Here is a tiny trained network, its code and every weight. The questions are about switching its units off for an input and a class, where a switched-off unit gives its printed mean instead of its output.

import numpy as np


def w(rows, s, z=0):
    codes = np.array(rows[::2]) - 128.0
    scale = np.full(codes.shape[1], s)
    scale[-1] = z or s
    return codes * scale


def f(y):
    return np.maximum(y, 0)


def log_softmax(a):
    a = a - a.max(-1, keepdims=True)
    return a - np.log(np.exp(a).sum(-1, keepdims=True))


def net(x, mask):
    res = np.array(x, float).reshape(1, 3) / 4 @ E
    y = f(res @ A[0][:, :-1].T + A[0][:, -1])
    res = res + np.where(mask, y, B[0][:, -1]) @ B[0][:, :-1]
    return log_softmax(res[-1] @ U[:, :-1].T + U[:, -1])


A, B = {}, {}
E = w([
[112,207,99],'x0',
[173,177,250],'x1',
[57,132,153],'x2',
],0.011)
A[0] = w([
[109,70,146,203],'neuron 1',
[205,93,121,105],'neuron 2',
[163,79,9,190],'neuron 3',
[40,163,50,128],'neuron 4',
[105,116,89,189],'neuron 5',
[130,145,152,212],'neuron 6',
[18,98,196,106],'neuron 7',
[177,130,110,211],'neuron 8',
[105,149,130,102],'neuron 9',
[13,133,160,192],'neuron 10',
[150,223,96,150],'neuron 11',
[158,67,68,2],'neuron 12',
[108,79,141,45],'neuron 13',
[155,175,119,209],'neuron 14',
[141,103,107,213],'neuron 15',
[230,83,169,159],'neuron 16',
[95,128,127,128],'neuron 17',
[104,125,107,103],'neuron 18',
[119,46,89,182],'neuron 19',
[174,108,153,93],'neuron 20',
[159,114,138,129],'neuron 21',
[170,197,90,83],'neuron 22',
[134,99,94,229],'neuron 23',
[125,84,141,132],'neuron 24',
[112,99,134,220],'neuron 25',
[112,149,141,208],'neuron 26',
[117,105,140,145],'neuron 27',
[132,105,93,71],'neuron 28',
[142,89,94,61],'neuron 29',
[152,201,184,130],'neuron 30',
[140,160,181,236],'neuron 31',
[121,163,156,173],'neuron 32',
],0.016,0.0047)
B[0] = w([
[196,117,117,181],'neuron 1',
[105,118,117,170],'neuron 2',
[200,157,174,251],'neuron 3',
[7,106,100,224],'neuron 4',
[94,145,136,186],'neuron 5',
[128,113,92,168],'neuron 6',
[253,162,179,195],'neuron 7',
[136,106,120,167],'neuron 8',
[99,141,125,142],'neuron 9',
[72,144,138,207],'neuron 10',
[197,153,179,180],'neuron 11',
[167,82,104,178],'neuron 12',
[122,178,162,148],'neuron 13',
[109,154,156,168],'neuron 14',
[121,151,146,172],'neuron 15',
[32,93,72,205],'neuron 16',
[116,113,114,148],'neuron 17',
[110,112,122,153],'neuron 18',
[166,160,154,215],'neuron 19',
[92,132,108,158],'neuron 20',
[100,111,125,149],'neuron 21',
[225,110,142,159],'neuron 22',
[131,168,167,188],'neuron 23',
[162,148,132,157],'neuron 24',
[147,106,96,169],'neuron 25',
[135,89,109,161],'neuron 26',
[151,123,137,147],'neuron 27',
[145,120,106,157],'neuron 28',
[151,101,116,160],'neuron 29',
[163,145,144,202],'neuron 30',
[134,105,89,200],'neuron 31',
[149,119,127,168],'neuron 32',
],0.02,0.014)
U = w([
[181,87,82,254],'0',
[126,196,166,20],'1',
[10,115,62,84],'2',
],0.011,0.00044)

Each question gives the input, the list of numbers given to net, and the class t.
The units are the neurons (one row each of A and B). Each row of codes is followed by its name. A weight is (code - 128) times the scale printed after its matrix; where a second scale follows, it is the last column's (A, B and U).
mask holds one flag per neuron, in row order. A switched-off neuron (its flag False) gives its mean, the last column of its row in B, instead of its output. The means were averaged over made-up inputs and are rounded, as every weight is.
A unit's drop is (log p(t) with every unit on - log p(t) with that unit switched off) / (log p(t) with every unit on - log p(t) with every unit switched off).
The circuit of an input: a set's keep is (log p(t) with only the set's units on - log p(t) with every unit switched off) / (log p(t) with every unit on - log p(t) with every unit switched off). Starting from the 12 units with the biggest drops (on a tie, the unit counted first), units are removed one at a time, each time the one whose removal leaves the highest keep (on an exact tie, the one counted first), for as long as the keep stays at least 0.8.
units of the circuit, in order: the units of the circuit, biggest drop first
k most important neurons: the k neurons with the biggest drops, biggest first
drop when u is switched off: that unit's drop, to one decimal
input [-1,8,-6], class 2: most important neuron -> (neuron 16)
input [5,-8,-5], class 1: 2 most important neurons -> (neuron 3; neuron 23)
input [-1,4,0], class 2: 3 most important neurons -> (neuron 3; neuron 7; neuron 16)
input [-1,3,-1], class 2: units of the circuit, in order -> (neuron 3; neuron 7)
input [-7,5,3], class 0: 2 most important neurons -> (neuron 7; neuron 4)
input [1,-5,-5], class 1: 3 most important neurons -> (neuron 3; neuron 23; neuron 31)
input [3,-7,-6], class 1: 2 most important neurons -> (neuron 3; neuron 23)
input [7,6,-2], class 0: 2 most important neurons -> (neuron 31; neuron 22)
input [-8,8,3], class 0: 2 most important neurons -> (neuron 7; neuron 4)
input [1,4,-1], class 0: 2 most important neurons -> (neuron 4; neuron 10)
input [-6,1,-7], class 2: 2 most important neurons -> (neuron 16; neuron 7)
input [-5,-4,2], class 1: drop when neuron 16 is switched off -> 0.1
input [7,-7,-4], class 1: drop when neuron 3 is switched off -> 0.4
input [0,6,-4], class 2: units of the circuit, in order -> (neuron 16)
input [-2,5,2], class 0: drop when neuron 4 is switched off -> 0.8
input [5,-5,7], class 2: drop when neuron 4 is switched off -> 1.9
